Here is a tiny trained network, its code and every weight. The questions are about switching its units off for an input and a target symbol, where a switched-off unit gives its printed mean instead of its output.

import numpy as np


def w(rows, s, z=0):
    codes = np.array(rows[::2]) - 128.0
    scale = np.full(codes.shape[1], s)
    scale[-1] = z or s
    return codes * scale


def norm(h):
    return h / np.sqrt((h * h).mean(-1, keepdims=True) + 1e-5)


def f(y):
    return np.maximum(y, 0)


def softmax(a):
    e = np.exp(a - a.max(-1, keepdims=True))
    return e / e.sum(-1, keepdims=True)


def log_softmax(a):
    a = a - a.max(-1, keepdims=True)
    return a - np.log(np.exp(a).sum(-1, keepdims=True))


def net(x, mask):
    ids = ['Γαβεηλξτ'.index(c) for c in x.split()]
    T = len(ids)
    res = E[ids] + P[:T]
    r = norm(res)
    for j in range(3):
        rows = slice(2 * j, 2 * j + 2)
        q, k, v = (r @ M[0][rows].T for M in (Q, K, V))
        z = softmax(np.where(np.tri(T) > 0, q @ k.T / 2**0.5, -1e9)) @ v
        o = O[0][rows]
        res = res + np.where(mask[j], z, o[:, -1]) @ o[:, :-1]
    y = f(norm(res) @ A[0][:, :-1].T + A[0][:, -1])
    res = res + np.where(mask[3:11], y, B[0][:, -1]) @ B[0][:, :-1]
    return log_softmax(norm(res)[-1] @ U[:, :-1].T + U[:, -1])


Q, K, V, O, A, B = {}, {}, {}, {}, {}, {}
E = w([
[213,178,29,143,62],'Γ',
[104,144,62,121,248],'α',
[94,127,150,94,47],'β',
[134,148,155,81,98],'ε',
[87,125,113,114,80],'η',
[107,156,139,117,86],'λ',
[98,153,173,115,73],'ξ',
[100,122,136,71,115],'τ',
],0.013)
P = w([
[197,29,107,225,247],'0',
[105,142,148,105,161],'1',
[99,146,145,88,157],'2',
[68,150,129,60,145],'3',
[57,171,137,66,132],'4',
[51,182,135,58,114],'5',
[47,178,139,57,143],'6',
[33,180,141,38,114],'7',
[23,186,118,1,112],'8',
],0.0047)
Q[0] = w([
[80,186,99,2,63],'H0',
[104,213,107,137,223],'H0',
[87,195,158,67,80],'H1',
[86,187,134,106,107],'H1',
[25,202,63,55,113],'H2',
[92,217,160,28,155],'H2',
],0.0098)
K[0] = w([
[124,16,147,182,150],'H0',
[221,100,84,165,63],'H0',
[193,140,71,184,2],'H1',
[184,149,91,192,98],'H1',
[149,30,172,191,158],'H2',
[92,20,212,134,128],'H2',
],0.0087)
V[0] = w([
[221,186,72,135,163],'H0',
[114,121,112,93,69],'H0',
[31,71,254,81,119],'H1',
[112,134,125,30,157],'H1',
[158,101,35,84,127],'H2',
[214,106,231,80,120],'H2',
],0.009)
O[0] = w([
[148,185,75,44,219,96],'H0',
[242,40,114,151,107,126],'H0',
[167,97,68,161,255,48],'H1',
[179,104,209,117,144,129],'H1',
[148,73,151,33,80,118],'H2',
[179,198,216,159,81,254],'H2',
],0.0081,0.0084)
A[0] = w([
[74,159,115,42,154,121],'N0',
[193,52,241,47,160,64],'N1',
[200,148,250,107,191,133],'N2',
[115,137,187,215,45,146],'N3',
[254,241,137,88,82,153],'N4',
[162,110,49,195,58,181],'N5',
[37,153,184,63,14,3],'N6',
[201,76,183,32,152,15],'N7',
],0.0058,0.0024)
B[0] = w([
[230,157,54,213,180,154],'N0',
[33,165,198,129,150,164],'N1',
[55,79,150,98,73,207],'N2',
[186,107,101,116,89,231],'N3',
[162,182,102,70,108,254],'N4',
[184,87,146,5,147,173],'N5',
[72,153,213,159,2,236],'N6',
[58,118,94,179,160,144],'N7',
],0.0056,0.0065)
U = w([
[254,166,25,33,56,136],'Γ',
[139,149,71,20,191,189],'α',
[209,41,155,153,76,251],'β',
[210,220,240,58,146,78],'ε',
[94,18,71,31,83,101],'η',
[57,216,25,158,87,82],'λ',
[149,175,146,250,111,135],'ξ',
[50,76,231,72,161,17],'τ',
],0.007,0.0016)

Each question gives the input, a string of symbols that net reads in full, and the target symbol t.
The units are the heads (2 rows each of Q, K, V and O) and the neurons (one row each of A and B). Each row of codes is followed by its name. A weight is (code - 128) times the scale printed after its matrix; where a second scale follows, it is the last column's (O, A, B and U).
mask holds one flag per unit, heads first, then neurons. A switched-off unit (its flag False) gives its mean, the last column of its rows in O or B, instead of its output. The means were averaged over made-up inputs and are rounded, as every weight is.
A unit's drop is (log p(t) with every unit on - log p(t) with that unit switched off) / (log p(t) with every unit on - log p(t) with every unit switched off).
The circuit of an input: a set's keep is (log p(t) with only the set's units on - log p(t) with every unit switched off) / (log p(t) with every unit on - log p(t) with every unit switched off). Starting from all 11 units, units are removed one at a time, each time the one whose removal leaves the highest keep (on an exact tie, the one counted first), for as long as the keep stays at least 0.8.
circuit, biggest first: the units of the circuit, biggest drop first
unit that matters most: the unit with the biggest drop
top k neurons: the k neurons with the biggest drops, biggest first
which heads matter: for each layer, one digit per head in row order, 1 if its drop is at least 0.15 and else 0, layers parted by /
drop of u: that unit's drop, to one decimal
input η β α λ, target η: unit that matters most	H2
input β τ α, target β: which heads matter	100
input ε ε η, target ε: circuit, biggest first	(H1; H0)
input ξ ξ ε ε α ξ, target ξ: circuit, biggest first	(H1; H2)
input τ ξ λ, target τ: which heads matter	011
input β α λ η ε τ, target β: circuit, biggest first	(H0; H1)
input τ β α, target τ: which heads matter	111
input ξ ε η, target ξ: which heads matter	111
input η β ξ ε, target η: which heads matter	111
input α λ ε λ β, target α: circuit, biggest first	(H1; H0; H2)
input τ η λ β ε τ, target τ: which heads matter	010
input β ξ ξ, target β: which heads matter	110
input η β ε β, target η: which heads matter	011
input λ ε α η ξ, target λ: which heads matter	011
input β β λ ε β ξ η, target β: which heads matter	110
input α ε λ, target α: circuit, biggest first	(H1; H2; H0)
input ξ η λ τ, target ξ: which heads matter	111
input β Γ α, target α: which heads matter	100
input τ τ α η η ε λ ξ, target τ: top neuron	(N1)
input ξ λ λ τ ε ε η ε, target ξ: circuit, biggest first	(H2; H1; H0)
input α ε ξ, target α: drop of N6	0.1
input ε ε η η, target ε: drop of H2	0.5
input τ β β τ, target τ: drop of H1	0.8
